(in the rows, 128 means zero)
[153 140  48 157 160  56  81 120 156 106 189 104 126 165 129 107 132  92
  77  62 105 171 130 105 150 135  86 115 161 163 120 124] : 3
[113 139 156 195 155 121  97 114 126 118 109  97 179 160  91  85 174  51
 122 154 117 129 150 108 129 128 200 120 144 120 152 103] : 11
[170  30 156 159 101  99 111  64 174  94  77 112  93 148 162 110 112 120
 164 171 100  72 123 191  66 154 215 104 128 184 152 144] : 9
[137 103 172 198  87 164 134 123 111  91 123 166 164  76  51 103 107 115
  92 156 104 122 115  99 155 157 119  90 136 121  97  81] : 0
[140 145 139 119 126 135 128 120 132 129 103 128 117 133 110 128 121 138
 125 120 134 130 136 118 116  98 141 130 126 140 138 126] : 12
[122  88 176  80  70 130 159 127 125 231  84 110 168 158 153  75 118 133
  23 166  83 139 170 120  93 109 101 113 135 117  82 145] : 10
[139 147 142 119 133 131 123 133 125 121 105 119 109 123 125 141 128 127
 122 111 138 112 119 130 112 116 143 140 127 138 141 132] : 9
[123 118 156 112 112 179 109 163 183 162 125  53 146 126 118 125 181 112
  85  91  86 119 162 137 134 139  99  92 103 149 107  63] : 1
[156  41 151 110 134 162 111  33 104 131 103 212 115 162 155 240  90 210
 127  57  85 109 183 133  86 112 120 142 113 139 154  68] : 3
[132 122 131 120 123 133 129 113 155 125 111 123 121 142 119 129 118 132
 142 114 132 126 128 107 112 121 123 131 136 141 145 134] : 4
[ 89 126 184 144 138 174  67 144  59 128 147 227  66  56  70 157 134 142
  75 102 153 131 102  91  73 107 138 139 139  98 146 134] : 3
[104 129 176  85 100 167 145 111 123 186  65 126 155 131 115 128  96 176
  56  92 159 163 174  85  78  77 103 119  92 113  57 174] : 8
[142 129 139 129 122 142 125 128 128 125 106 123 128 117 131 132 129 126
 135 131 121 120 132 120 112 107 125 122 140 137 141 125] : 0
[100 133 225  90 120 202 153  98 106 119  36 196 143  98  65 166 126 155
 113 129 122  92  82 110 125  65 172 159 169  93 142 109] : 2
[141  80 161 156  91 179  94  88 141 136 155 179 236 121 133 140 156 120
 252 160 154 109 203  95  97 140  96  63 151 168 124  59] : 4
[131 139 152 139 123 150 139 133 123 125 108 128 116 123 107 120 141 130
 139 137 137 123 134 115 129 110 148 127 125 134 134 121] : 5
[134 138 139 130 130 137 128 129 137 133 108 125 128 136 117 137 118 119
 131 113 148 121 126 107 101 109 145 126 127 134 134 131] : 12
[137 146 138 130 133 131 131 129 139 114 117 128 114 118 116 125 132 131
 122 130 134 119 117 119 124 110 130 126 130 139 132 135] : 2
[135 119 198 145 111 179 186 137 197 139  56  98  67 119 111 159 124 194
  34  98 123  70  97 112 105 101 146 129 107 125  88 180] : 4
[157  80 138 177 131  73 128 110 145  87 165 168  90  75 120 103 106  89
  56 198 122 161 167 134 120  85 132 105 120 165 134 159] : 11
[140 147 146 126 130 140 143 109 137 120  99 122 127 125 106 124 139 120
 129 134 129 114 122 112 119  98 128 123 135 145 131 120] : 2
[133 134 137 129 124 127 125 132 127 136 102 120 136 131 117 135 125 119
 126  99 139 120 120 116 100 112 128 124 143 132 123 126] : 6
[148 133 147 134 125 131 130 153 137 120  97 105 130 136 132 127 120 133
 118 112 146 126 124 103 119 114 132 138 121 132 141 129] : 8
[134 137 211 155  81 180 174 163  88 162 143 210 162 123 153 189 135 146
 111 186 166 114 143 153 216  69 122 136 116 117 132 173] : 5
[177  85 161 182 114 130 119  51 146 100  78 106  80 153 120  66 126 131
  32 156  94  98 156 167 115  69 219 125 110 183 132 144] : 1
[137 194 139 186 137 109  95 177 102  72  55 127 135 201 128 139 148 143
 188 143 180 133 113  76 123  65 171 122 200 165 165 119] : 0
[145 130 133 133 123 122 130 122 132 111 106 138 119 128 131 124 126 114
 166 109 127 118 129 120 114  91 145 131 147 134 130 143] : 1
[134  82 110  87 138  96 114 140 133 109 131 189 177  60 148  93 135 203
 134 137 119 170 203 137  93  74 135 130 166  92  80  79] : 3
[145 141 149 145 117 130 125 133 117 127 110 134 133 128 116 123 138 114
 158 128 146 116 128 119 119 106 143 120 135 139 134 136] : 5
[139 151 134 128 124 137 126 131 125 104  91 109 130 118 101 137 126 115
 145 114 131 115 120 123 116 107 139 120 130 145 128 135] : 7
[112 157 155  85  92 176 122 133 152 145  95 208 184  89 158 162 124 165
 103 108 113 154 151 108 196  82  79 104 137 147  43 111] : 4
[134 150 136 145 126 128 136 141 125 108 109 124 116 121 120 122 127 100
 164 120 140 118 114 116 123 102 144 135 136 136 139 138] : 1
[137 156 131 118 128 147 122 140 133 117 105 128 122 124 117 124 126 126
 163 115 141 129 118 104 124 107 140 128 135 130 138 123] : 12
[144 106 190 206 136 131  54  61 141  80  92 200 109 139 129 195 101 184
 186 111 109 123 141 139 150 163 137 110  97 164 169 145] : 3
[154 114  92  72 139 123 154 136 100  82 143 197  94  84 135 117 137 211
 158 161 138 119 120 135 156 177  32 124 115  51  79 107] : 7
[128 143 142 131 117 131 134 125 136 131  85 119 122 128 112 126 126 136
 143 111 126 131 128 118 115 112 134 122 127 144 133 132] : 0
[122  54 124 151 102  80 162  39 128 195 153 160 197 139 138  65 151 103
 100 146  90 152 228 117  80 119 155 102 139 136  45 124] : 8
[124 176 202 112 130 194 142 171 183 140  56 132 172 118 143 226 131 148
 152  90 104 119 142  80 175  95  93 134 126 109 125 125] : 4
[123 134 152 123 125 140 137 115 134 122  97 125 131 112  97 118 142 125
 135 129 142 116 128 127 112 100 142 126 128 151 139 130] : 7
[148 141 150 128 126 125 132 130 119 122 112 139 117 108 133 125 136 119
 139 146 140 114 134 126 116 110 132 132 129 138 135 133] : 9
[125 132 145 126 121 134 144 125 146 121 105 129 119 118 116 123 126 125
 152 123 129 115 125 124 122 109 147 132 139 141 131 136] : 1
[140 143 135 131 125 133 130 141 121 124 113 121 125 121 124 135 124 137
 147 113 126 130 137 117 121 107 134 132 131 136 133 126] : 5
[130 138 133 124 122 135 125 116 127 135  98 119 134 122 115 116 127 114
 144 124 132 129 131 118 110 122 123 119 121 137 135 125] : 0
[206 110  74 116 172  54 104 114 108 139 205 178  80 135 134  95 132  65
  21 168 154  98 212 112  57 111 216 137 138 111 156 137] : 10
[138 138 145 133 122 139 120 124 133 133  97 132 118 130 127 145 117 127
 145 121 127 119 139 115 112 122 146 123 122 146 151 137] : 0
[133 151 128 129 130 132 120 139 129 121 117 125 114 128 113 135 129 131
 141 118 131 129 128 115 116 114 143 125 134 135 133 120] : 12
[132 162 117 104  90  75 196 184  62 166 130 111 148 113 128 102  97 163
  54 133 152 156 108 167 146  79  52 157 117  70  81 202] : 11
[102  80 103 104 118 132 186  92 110 149 174 122 149  80  85 160 143  96
 163 113  60 140 148 139 103 169  57 111 138  65  68  83] : 6
[125 145 139 130 131 128 140 138 135 118  97 122 131 126 115 131 134 116
 139 135 152 111 118 119 118 117 141 125 130 146 133 137] : 7
[136 151 151 162 112 124 132 137 146 100  86 200 101  96 110  82  87 235
 130 113  80 174 163  82 184 135 167 136 115 117  89 128] : 12
[124 153 148 132 125 126 128 137 120 143  86 114 129 140 119 132 140 128
 133 116 135 129 128 124 114 106 133 131 133 137 131 124] : 6
[120 148 140 134 130 125 128 136 144 127  91 119 124 134 123 129 123 148
 122 125 115 130 131 110 128 135 130 139 125 127 128 127] : 4
[110 136 181 119 112 159 119 139 134 153  82 147  98 181 104 152  81 201
 126 166 135 129 171 108 130 169 203 141  97 124 177 152] : 12
[121 131 155 145 132 129 137 134 129 128 111 132 114 131 120 137 129 133
 127 128 129 117 139 119 115 111 148 142 132 142 148 122] : 1
[133 142 156 144 126 144 118 133 132 133  86 113 127 120 125 135 125 128
 120 119 123 118 129 113 107 113 137 124 125 140 140 133] : 0
[146 136 135 135 124 139 124 128 130 110 109 128 103 122 113 132 124 129
 145 106 128 119 118 118 122 112 146 125 131 138 131 136] : 5
[113  97 209 163 123 193 157 120 103  92 113 185  93  43  61 127 156 158
  76 158 167  93  83 111  89  72 123 120 150 112 103 110] : 5
[127 135 144 130 131 129 130 123 125 126 111 138 112 123 130 132 123 118
 140 127 135 118 130 118 112 109 130 138 130 144 145 132] : 1
[149 148  97 137 124 126 115 159 154  71  90  89 121 180 150  98 109 245
 120  97 105 169 143 111 198 144 135 136 126 133 104  99] : 8
[ 41 145 149  99 170 110 189  81 183 156  81 131 133 108 121 136 146  97
 113 170 151 144 104 114 114 121 111 136 139 124 100 173] : 0
[139 141 140 142 116 150 119 130 124 129 105 116 124 119 126 142 123 119
 157 121 120 120 135 120 115 126 133 115 117 136 139 136] : 0
[114 142 171 103 137  98 105 168 123 157 131 200  64  74 149 213  50 165
  13 139 112 147 164 131 129 136 103 159  77 164 161 158] : 1
[139 147 127 120 128 135 131 110 125 128 109 120 121 126 110 125 131 109
 164 122 130 114 125 117  98 111 146 125 135 126 131 134] : 12
[120 119 183 146 151 143  82 163 156 100 116 158 169 158 133 135 117 105
 133 143 151 160 139  79 173 102 190 164 160 124 223 128] : 8
[ 70 121 150  94  86 205 134 151 162 144 155  88  75  99  81 122 145 189
 138  90 108 102  59 161 149 191 103 110 133  99  95 178] : 1
[144 140 121 128 132 131 136 129 134 110 119 117 124 138 128 141 120 115
 147 117 141 118 110 112 118 117 118 124 129 138 136 128] : 2
[162  82 193 171  96 185 152 131 125 133  81 129 103 109 149 115 122 226
 144 148  79 104 185 139 114 120 191 138  96 106 132 121] : 6
[148 146 114 141 130 130 128 128 128 110 118 116 118 113 113 109 122 113
 142 109 136 126 120 111 118 106 143 133 133 141 138 130] : 3
[120 151 134 126 130 130 119 119 133 127 103 124 138 121 119 117 122 109
 131 135 141 130 124 114 116 111 136 138 133 138 139 140] : 4
[138 142 136 125 128 136 140 123 139 130 114 128 113 128 120 134 129 126
 128 114 139 109 121 120 112 112 148 127 121 137 129 142] : 2
[130 125 161 187 107 179 131 159 154 111 126 121 107 119 147 213 110 162
 137 127  51 103 130 107 163 175 120 113 129 137 118 123] : 4
[132 135 147 130 126 135 130 127 132 139 112 125 117 132 119 116 140 121
 126 131 141 122 130 114 115 110 139 125 133 145 137 137] : 5
[145 133 134 133 126 138 121 134 140 117  99 115 126 120 112 129 124 121
 131 106 122 121 127 117 116 112 148 126 130 136 136 118] : 3
[107 106 129 130  95 166 156 106 135 187 150 138 143 140  95 105 181 144
 200 113 102 120 195  75  77 150 149  79 166 101  67 132] : 0
[129 132 138 113 118 132 133 116 128 138  97 135 117 129 119 136 134 124
 154 104 139 124 124 128 105 104 133 122 134 136 121 135] : 6
[ 92 130 214 188 113 214 158  72 154 123  87 183 202  92 138 135  95  86
 189 164 115 142 122  81 209 105 155 130 121 155 135 153] : 5
[139 144 148 119 125 135 134 134 145 117  95 114 130 125 117 129 127 124
 157 124 141 128 132 102 124 112 145 135 131 147 151 124] : 8
[141 148 135 142 119 119 137 123 132 118  98 116 127 141 127 138 114 123
 173 109 122 120 134 121 125 111 133 129 130 144 131 143] : 1
[168  98 108  94 107 148 169 175 154 113 193 138 116  61 107 125 160 119
 128 132 114  87 123 135 120 109 135 111 172  99 103 104] : 2
